Each name stands for a flat space through zero: a line, a plane or more. A row that begins with a name and a colon came from that space; any other row is followed by the name of the space it lies nearest, among the names in its block.
zh-qj: [ 20  -6 -39   7  29 -17 -43  22 -26   1  -9 -50  14   2 -38 -11   2  -2
 -40  33  -3  15]
sf-fj: [ -6  -5   2  11  10   3 -36  27 -12   4  21 -18  10  25  -8 -27  -3  14
 -22  -6  10   8]
zh-qj: [ 22 -49 -16  29  32  -3   1   4  21  11  26  18 -20  22 -11   8  40 -16
 -16   0  17  -1]
pc-sg: [  6  -2   3   5  -1  10 -13  13  19  -1  19  -1  -4 -11   6  -3   4 -18
  15   7  10   1]
pc-sg: [ 12 -20   8  16   8   2  16 -22  -4  22  12  40  -8  27  -6   2  15   8
  -7 -15  -3 -16]
pc-sg: [  3  14  -6 -35 -36 -37  21 -10 -28 -20 -44 -49  19 -20   9  28   8  42
  -3  -2   2   1]
zh-qj: [  2  22   8  10  -2  11 -19  41  -5  15  31 -10   4  13  21 -11  -4   9
   8  15 -14  -6]
zh-qj: [ 32 -30  -1   4  -8 -25 -23  29   3 -18  11 -24  15  -4   1  14  38  15
  -4  20  29   9]
sf-fj: [ 24  -1 -31  -3  15 -27   1  33  11   3 -13 -23  -2 -33  -3  37  29  -3
  -1  52 -11  -4]
mp-qf: [ -1  -7  21   4 -24  21 -25 -18 -19 -22  17  -3  17  30  12 -40 -29  -7
   0 -29  18  33]
sf-fj: [-29   6  -9   1 -10  -1  38  -9 -22   6  14  -5  -7  35  43   9 -12   7
  22 -29 -37   5]
zh-qj: [-10 -27   7   1 -15 -26 -37  18 -21  -9  28 -17  30   9  -5  -7  11  25
  19 -16   9   4]
pc-sg: [  5  18  14 -34 -22  17  20  -6  12 -24 -36  -1  -1 -29  24  -5  -5  -9
  16  -1  55  56]
mp-qf: [ 13 -18   4   6 -37 -14 -45   4  -3 -21  43 -18  29 -20  15   4  -7 -21
  54  13 -17  -2]
pc-sg: [ 16   1  -3   6   8  25  25   8  -7  -3  19  26  -8  10  34  -1   7 -39
  57  12  11  50]
mp-qf: [  9   7 -14  17  41  23  -5  27  33 -23   9 -20 -24 -25 -27   0  13 -59
  20  28  12 -12]
zh-qj: [-17   2 -13 -10   0  -6  24   2   6   5  -9   5  -8  -5  25  15  -2  -2
   9  -1 -11  17]
mp-qf: [ -4  -4 -26 -27 -26 -43 -15 -20 -12  32  -4 -33  16 -42  -9  27   6  24
  18  -4 -17 -21]
sf-fj: [-49 -28 -17 -14 -26 -25 -20 -33  11  -3  -1  -2  13 -12  13   2 -37   1
  -9 -32 -27  14]
pc-sg: [  3 -22  -4   1 -19 -12   6  12  -3 -14  24  -9   7   9  38  14  16  -2
  34  -6   4  25]
zh-qj: [ -3  -7  -6 -10   8 -27   8  33  -1 -24 -24 -24   7  -6  -4  20  27  26
 -15  13  16   7]
pc-sg: [-14 -20 -11 -18 -13 -24 -50 -18  26   2 -10  -2  18 -59 -32   2 -16  -8
  -5   7   5  -5]
zh-qj: [ 40   9  -3   7   5  19  11 -16   3  26  -1 -14 -23  16  -3  -6  16   1
 -35  -2  21 -12]
mp-qf: [-41  15   0  -6  29   6  -1  46   9  23  10   4  -9   2   2 -11   6  16
   5 -10  14   9]
sf-fj: [ 54   8 -15  12  23  18 -17  19  10  -7 -14 -16  -8  -8 -15  -8   8 -30
 -35  54  19  21]
mp-qf: [ 10 -11  -1  18  26   6  15  -4  -4  -4  -5  30  -8  19 -16   1   7 -12
  -9  10  -9  -2]
pc-sg: [-12  31  -2  -5  23  19  10  -9 -27  19 -23   7  -5  17 -21 -24 -22   7
 -20  -6  -5   6]
mp-qf: [-37 -24  15  12   9 -10  -2  32   4   3  24  49  10  29  22  -1   1  23
   4  -9 -14  14]
sf-fj: [ -8   6 -11  19   7 -12 -20  25  19 -19   5 -10   4 -15  -7  17 -19 -16
 -13  42 -63 -41]
mp-qf: [ 25   8   2   2  30  19  78 -27 -18  10 -32  28 -32  31  -8  11  36   2
  -2 -16  29   5]
zh-qj: [ 16   0  18 -19 -65 -16 -33  -7  25 -24   8  -8  27 -59  28  18 -15  -8
  38  24  -5  -4]
zh-qj: [ -1 -26 -55  24  65 -22 -23  65   8 -12  -1 -10  -1  -1 -18  15  16 -30
 -23  65 -27  32]
sf-fj: [ 48   8   0  -5  -2  15   3   3 -42  -1 -10 -28   7  30   6 -23  18  10
 -11   3  51  51]
zh-qj: [-20   6  -7  19  41   5   5  42  17   6   7   9 -17  12  -8   3   7  -3
 -19  17 -21 -19]
sf-fj: [-28   4 -15 -15   8  -4  60  -6   7  41   6   8 -30   3  31  27  27  12
  34 -37   5  -2]
pc-sg: [ 10  38  40 -13 -13  27 -11   9  48 -21 -31 -28 -16 -31 -21 -17  -4  13
 -55   2  48 -40]
sf-fj: [ -6   9 -31  -4   5  17  20 -12  -4  22  -1 -32 -24  27  32 -10 -12 -10
 -27 -22   1  32]
mp-qf: [ 19  -2   2 -12 -23  -4  45 -15  -9  12   8  -4 -10   6  36  24  32  11
  40 -21  21   7]
pc-sg: [ 13 -16   2  31   3  -8  27  27 -13  17  47  -8 -12  62  36  18  39  28
   1 -14 -20 -28]
sf-fj: [  4  -4  14 -22 -23 -14 -26 -20  26 -26 -31  13  19 -67 -29  10 -11 -11
  10  21  15  -7]
pc-sg: [-21 -37  -3  19 -11 -14 -36  47  32 -12  61 -28   3  14  38   3  13   0
   6 -11  -2   1]
zh-qj: [ -4   5   2   9  25   2 -16  29 -18 -27  -9   8  16   4 -23 -12  -8 -10
   5  28  -8  16]
sf-fj: [-12  -7 -21   1  -7 -16  -9 -12  12  -8  -9 -14   1 -13   3  14 -21 -10
 -22  11 -40 -12]
mp-qf: [-17  -2 -11 -21  -9 -17  -9 -26 -13  12 -17 -19   9 -17 -20  -2  -8  16
  -5 -23   7  -2]
sf-fj: [-34 -20  -4   5 -13   2  22 -29 -37  14  25   5   1  67  39 -18 -18  18
   1 -65 -15  30]
mp-qf: [ 24  46  27 -25 -44   8 -17 -18 -15 -30 -37 -37  23 -33 -12 -12 -29  11
  -8  16   9 -13]
pc-sg: [ 21   1   7  -8  -4 -10  15 -26  34 -29 -55  17  -6 -44 -29  27   1  -7
 -36  33  -1 -29]
mp-qf: [-30 -12   6 -10  -6 -14  12  19  67 -52 -15 -12 -14 -52   4  33  12 -19
  11   5  12 -21]
[ -6   1  10   2   2   8   0 -11  -2  -9  -3  18   3  -1 -10  -7 -11 -10
   9  -3  -3  -2]	zh-qj
[-15  26   1 -19 -33  16  20 -36 -20  40  12  -4  -6  13  40 -11 -26  11
  21 -42 -10  10]	zh-qj
[  9  23  10  10  22  21   8   6  25 -11 -23   9 -18  -8 -22  -3  -7 -14
 -36  25  -5 -27]	pc-sg
[  9 -22  22   8 -20  -8  34 -41  -3 -80 -43  22  10  12  -4  17 -12 -11
 -16   2 -16  -2]	pc-sg
[ -7   3  25  16  19  -1 -30  78 -59 -31  29   6  43  45   1 -30  10  23
  41  19   9  43]	zh-qj
[ 15  22   6 -15 -32  10 -14  -1   2 -13   8 -47   5 -27  13  -5  -5 -12
  28  -1  20   1]	mp-qf
[ 12   4   4 -18 -12   3   4 -18 -15  37   5   8   2  -8   2  -5  13  14
  25 -18  31  13]	pc-sg
[-47   5  13 -36 -26  -6  -4 -20  24   3 -10   5   4 -48   0  -1 -16   7
  30 -37  24   0]	sf-fj
[  1  15   4 -13 -30  -7  -7   3 -50   5  25 -49  21  16  18 -10   4  24
  46 -29   9   9]	pc-sg
[  5  34   8  -9 -12  12  16   6   0  19  -5 -19 -12   4  19  -1  -1  21
 -15  -4   2 -16]	zh-qj
[ 25 -12 -23  15  30  13  13  -6   7   7  -4  18 -18   9  -3   2   8 -35
 -10  22   1  24]	zh-qj
[-12  10  17 -11  -1  32  12  -1  11   1   7  31  -8  -7  20 -19  -7 -23
  42 -15  37  42]	sf-fj
[ 30 -31  -5  -1 -23 -14 -23 -12 -11   0  19 -14  16   0   7   1  16   1
  13  -3  23  22]	zh-qj
[  2 -31  -7  -3  12  -4  -5 -13  22  17  -1  31  -7 -14 -12   2  15  -8
  -5  -6  29  18]	sf-fj
[ 19   9  19  21   8  20  57 -27 -39 -34 -20  29  -6  56   3  -1  -3  -5
  -1  -5 -21  -2]	pc-sg
[-54 -28 -40  13  41 -14 -41  59  63   5  15   3 -12 -17  10   3 -18 -22
 -47  28 -28  22]	pc-sg
[-24 -16   4  15  14   0 -27  25 -13  11  34  25  15  25   3 -20  -8   4
  13  -6 -11  17]	mp-qf
[ 21   8   4   6 -11   1  -3  10 -11  10  14   3   6   7  18   4   2   5
  10  18 -14  -2]	mp-qf
[ -8   0 -13  19  16   9   9  44 -17  22  50 -12  -9  48  42  -5  15   2
  24  -8 -12  19]	pc-sg
[-36  20  -4 -14 -10 -12 -38   8 -22 -18  -9 -15  33 -25 -15 -13 -45  -2
  18  12 -36   5]	zh-qj

Each name stands for a flat space through zero: a line, a plane or more. A row that begins with a name and a colon came from that space; any other row is followed by the name of the space it lies nearest, among the names in its block.
ql_tz: [ 38  22  11  37   7  25   0 -19   4  16   0 -23  11  26  -9 -21   6  -5
 -16 -12 -25   7]
bd_nl: [-10   0  -2 -38  12 -26   9  -4  18 -37 -24  -6   4   6  -1  23  -5  13
  98  20  38 -44]
mm_mr: [ 31  14  28  24  10   0   3  16 -20  10 -18  14  19  -3  -8  23   2  12
  16  -1   0  12]
bd_nl: [  7   8   8   5  -5  14  -6   3  11  24  -2 -18   0   3   5 -14 -13  -3
 -28 -10 -16  20]
mm_mr: [-31   9   3 -28  15  32  21 -20  19  -6  14 -15   0  34 -19   4 -42  30
   6  -8  42 -18]
cq_qt: [ 16  -4   9   1   0  26 -25 -13  -1 -16   5  14   9   0 -20 -29  39 -13
  35  33  15  -9]
ql_tz: [ 75  31  34  43   9  12 -17  20  17  51 -27 -19  25  -3  -8 -22  -2  -6
  -3   5 -24  35]
mm_mr: [-45  -7  13 -12 -15  20  12 -28 -41 -41   6   2  -8  23  15  31  13   9
   4 -26 -12 -12]
bd_nl: [ 37   7  -5  23  15 -23  18  -5   8  17 -12 -11  -1   1  10   3  -5   7
  -7  -4 -23   2]
sr_qr: [-17  -6  23 -45  21  14  27 -13  12   4  -8   0  -9   8   4  25 -43  51
  19   9  32  -3]
ql_tz: [ 63  19 -14  48  27 -10  -1   6  17  17   2   6  22   3 -35 -26  13 -10
  11  20  12 -10]
gb_ht: [-11   6  -1  33  13  16  26 -15 -44 -23  24  28  10  26 -25  28   6  16
 -18 -21  15 -16]
ql_tz: [-11   4 -11  13   2 -15  24 -22 -21 -31   0  -7  -3  24   9  26   8   3
  12 -25 -15 -26]
cq_qt: [ 30   8  66 -10 -11  31 -25  20  -4  39 -37  -8   9 -19  20   2  -5  12
   5   9 -24  53]
sr_qr: [ 29   5   4  13   9 -11  -8  14   2   0 -11  13  14 -10 -14  -1  14  -4
  33  19  13  -5]
bd_nl: [-23 -27  10 -44  -1  16 -23  27   3   6  12  46  -3 -40 -17  -9   0  10
   8  46  52  15]
gb_ht: [-29  12 -25   7 -10 -14  11  10   8   5   9 -24  -3  13   6   8 -31 -10
 -38 -39  -9  -2]
sr_qr: [ 33  41  -6  56  -4  28 -36  48  29  54  18 -13  36   4 -50 -51 -19 -38
 -55 -12  15  32]
sr_qr: [ 23   2  -3  -3  18  -7   8  -4  22  13  -4  -4   0  -1  -6  -9 -11  11
  11  16  10  -5]
bd_nl: [  5  15   6  -1   0 -10   8  -5   9  -4 -20 -29   3  16  13  12 -12   2
  26 -16 -13  -9]
mm_mr: [-12   0  24 -13 -25  22 -24  -7  -9 -13 -13 -16   0   5  17  -5  20 -15
  18  -5 -23   9]
mm_mr: [-14  -4 -44 -15  15 -11  12  -7  43   5  25 -11 -10   7 -18 -27 -27  -1
 -14   9  32 -24]
gb_ht: [-20  -9   0   3   5   7  17 -11 -30 -18  15  24  -3   6  -5  22   5  15
 -11  -7   9  -8]
ql_tz: [ 11  -1 -16  13  15 -12  17 -13   0  -5   7   5  -2   8  -7   2   2   7
  -1   1   3 -16]
cq_qt: [ 50   6  20  29   3   9 -12 -10  -7  12 -14  -3   7  -2   4 -16  31  -8
   7  12 -31  14]
sr_qr: [ 10   8  -9   3  11  -5  14  -7  23  16  -1 -22  -4  11   2  -8 -24   7
 -13  -8  -4  -2]
bd_nl: [ 54  -5 -19  -4  43 -34  28 -16  46  25 -11  -7 -10  -8  -2 -16 -18  26
  20  36  10 -16]
cq_qt: [ 38   7  28  21 -16  28 -37 -11  -8  -1 -15 -10  12   1   3 -32  50 -29
  22  14 -34  14]
gb_ht: [ 69  22  -2  31  17   0  -7 -21  37  16 -15 -35  11  18  -9 -42  15 -15
  29  16 -20 -10]
cq_qt: [-66 -12  -4 -49 -10  12  -4   7  -4 -34  13  16  -3   2 -11  17 -13   7
  30   5  51 -21]
gb_ht: [-12 -26 -10 -35 -21 -36 -10   4  13   3 -19 -13 -28 -33  48  -3   7 -12
  -2   8 -37  12]
ql_tz: [-57  11 -19 -23 -14  25 -15  18  22  -9  27 -11   9  18 -31 -16 -32 -15
  -8 -14  50 -12]
mm_mr: [ 17  -4 -26  35   7 -37   7  16 -19  -5   7  27   5 -16  -8  10  20 -12
  -9   1  -3  -9]
cq_qt: [ 15 -10  40 -24  18   9   8  -2 -17  -7 -20  31   5 -13  -2  29   4  39
  53  32  26   1]
mm_mr: [ 10  -7  -6   8 -16 -17 -16   2  -6  -5  -9  -3  -5 -14  18  -9  30 -25
   3   2 -31   5]
sr_qr: [ 16 -17   4   3  -3 -20 -12   5 -23 -21 -10  32   2 -26   5   8  45  -9
  38  27  -3  -6]
sr_qr: [ 97  -3  -3  22  45 -42  16  18  43  70 -22  10  -2 -42   0 -21 -18  24
 -14  46  -7  26]
cq_qt: [ 29   1   1  -3  16   7  -8   9  29  28   2   4   4 -13 -18 -28 -10   5
  -1  29  21   9]
cq_qt: [-31   0  46  -5 -26  45 -11   3 -46  -2  -1   8   2   4  14  24   3   8
 -30 -26 -20  35]
sr_qr: [ 38   9  37  26   4 -22  -8  54 -33  22 -31  38  26 -37  -3  40   5   9
  19   7   2  31]
gb_ht: [-16  -5 -38   1  13 -10  37 -45  12 -13  22 -24 -23  31   9  -5 -14  10
 -30 -21 -14 -28]
sr_qr: [-34  21 -33  40 -42  24 -38   0  -8 -28  32 -27  14  32 -20 -40  34 -71
 -32 -41 -20 -12]
ql_tz: [-26 -13 -14 -26  -4  28 -19   2  22   6  30  11  -7  -7 -22 -37  -6  -7
 -24  22  34   4]
gb_ht: [ 44   2  34   8   1   3  -6 -19 -10  -1 -32 -10   2  -1  23   3  30   4
  37  12 -38   8]
gb_ht: [-14 -13  37 -76  13  53 -15  -9  41  12  -3   2  -5  -5 -15 -24 -29  37
  43  52  61   7]
ql_tz: [ 11   4   4  -2   6  11  -6  11  19  25   3  -2   3  -6 -11 -17 -16   3
 -16  10  12  14]
bd_nl: [ 35  22 -23  53   3   0  -4  -7  12  12  12 -22  12  21 -17 -33  12 -29
 -28 -16 -22  -5]
ql_tz: [  0  16 -23  27  -1 -24  -4  12  -9 -36   1   6  22  13 -25  10  22 -25
  48  -7  21 -38]
bd_nl: [-53   0  30 -37 -34  38 -34  26 -11  -8  -1   2   7  -6   0   5  -7 -10
   5  -7  19  21]
gb_ht: [-15  -5 -47  12   5 -24  23 -19  10  -8  24 -12 -16  14   2  -8  -8  -8
 -36 -19 -10 -22]
mm_mr: [  7   8 -22   2  -7   4 -39  34  39  18  13   0  15 -16 -34 -50   0 -36
   1  24  34   3]
mm_mr: [  0  11  68 -37  -7  58 -13  -8  10  24 -27 -28   3  12  15   1 -27  28
  15   1  -5  35]
cq_qt: [ 68   7 -28  30  34 -35  14   2  45  42  -3 -10   0 -11 -10 -32 -13   1
 -15  22  -5  -1]
bd_nl: [-74 -23 -24  -6 -17  28  16 -52 -51 -67  46  17 -19  35   0  14  33  -4
 -24 -27  -2 -35]
[ 12 -12  -1  10  13 -21  32 -18 -20   4  -4   9 -16  -5  23  25  -1  23
 -25  -8 -29   4]	bd_nl
[-11  -9   2 -11  12  12   9  -2  -7  -4  14  24   0  -2 -16   7  -6  19
  -1  13  31  -5]	cq_qt
[  8  15 -38   6  13   6  15 -29  57  23  19 -53 -12  33  -7 -47 -35  -7
 -40 -14  -8 -13]	sr_qr
[ -3   2   5   4 -14  29 -25   1   2   5  11  -3   4   2 -10 -28  13 -19
 -16   3  -3  12]	cq_qt
[ 54  -8  32  28  -4   3  -6 -29 -30   2 -25   0  -6  -7  33  -2  53  -3
   6   9 -67  20]	ql_tz
[ 27  -1  20   4  -2  -2 -10  -3  -7   1 -20   0   2  -9  13   0  22  -2
  24  13 -21   9]	gb_ht
[ 22   3  -5  25  -4  -9 -17  16  -4   5   0  10  10 -13  -8 -13  23 -22
  -1   7  -7   6]	sr_qr
[ 36  -3 -21  56  17 -33  36 -24 -31   1   6   9  -9   6  14  17  21   5
 -43 -21 -48  -5]	bd_nl
[-15  -7  -4  -3 -10   1  -5  -7 -12 -16   4   3  -5   1   6   1  16  -9
   1  -3  -8  -5]	sr_qr
[ 30   5   9  29  -5  -5  -3 -17 -20 -11 -13  -7   3   7  13   0  37 -13
  14  -6 -40  -2]	cq_qt
[ 16   9 -54  30   0 -39   3  -7  30  -1   8 -31  -4  10   1 -30   7 -36
 -13 -13 -23 -24]	cq_qt
[ -3  -7  -7 -15  -4  41 -41  -5  22 -13  25  15  10  -1 -41 -57  31 -25
  27  45  45 -13]	cq_qt
[ -3  -9  34 -13   0 -20   9  16 -42 -19 -29  33   5 -21  18  59  10  25
  46   5   3   4]	sr_qr
[-83 -11  -2 -55 -15  45 -14  23   8  -1  37  19  -3  -3 -27  -5 -42   9
 -32   0  67   9]	cq_qt
[ 19   2 -14  21   8 -16  -2   6  -2  -5   4  14   8  -5 -15  -5  17 -10
  11  10   7 -12]	bd_nl
[-24   3 -30  23 -15  30 -32  -1  -9 -30  43  18  15  14 -45 -40  38 -43
  -9   4  29 -21]	bd_nl
[ -9 -19  23 -17  -2 -26  19   1 -39 -17 -24  23 -11 -20  35  55   9  25
  22  -2 -19   5]	sr_qr
[ 27  -4   1  25   0 -20  13 -27 -22 -12 -14  -8  -8   5  27  11  31  -3
   4 -10 -51  -5]	gb_ht
[ -6  -9 -24 -10  10  13  -6 -13  20 -10  26  10  -2   4 -27 -33   8  -6
   6  26  34 -21]	bd_nl
[-11   7  36 -31 -11 -11  -3  24  -2   1 -40 -12   5 -10  25  38 -22  15
  43  -8  -2  13]	bd_nl
[-21  -3   8 -13  -8   5   9 -11  -9  -6  -3 -10 -10   8  18  15  -9   9
 -11 -17 -15   4]	ql_tz
[  2 -22  14 -13   0   2  -2   8 -13  19   1  28 -13 -31  13   4   3  15
 -29  17  -6  28]	sr_qr
[-22  24 -47  22 -14 -28  -2  36  32  20  14 -35   6   9  -8 -14 -41 -35
 -50 -43  -1  -1]	gb_ht
[-26   0  16 -46   0 -13  11  -5   6 -29 -28 -15  -3   8  19  36 -17  21
  73   1  18 -24]	bd_nl
[ 17   9 -39  15  14 -30   5   0  29  -6   5 -11   5   7 -17 -18   1 -16
  21   7  15 -32]	mm_mr
[-26  -9   0 -33  21   5  21  20  14  23  15  24  -5 -13 -17  16 -55  40
 -25  10  53   9]	cq_qt
[ 30  -3  27   3  -7  40 -30  -5  10  32   0  -4  -1 -11   1 -43  16  -9
 -26  21 -21  37]	ql_tz
[ 39   2  41  13 -16  43 -36  -9  -2  27 -12 -12   3  -7  11 -38  32 -16
 -17  13 -43  42]	ql_tz
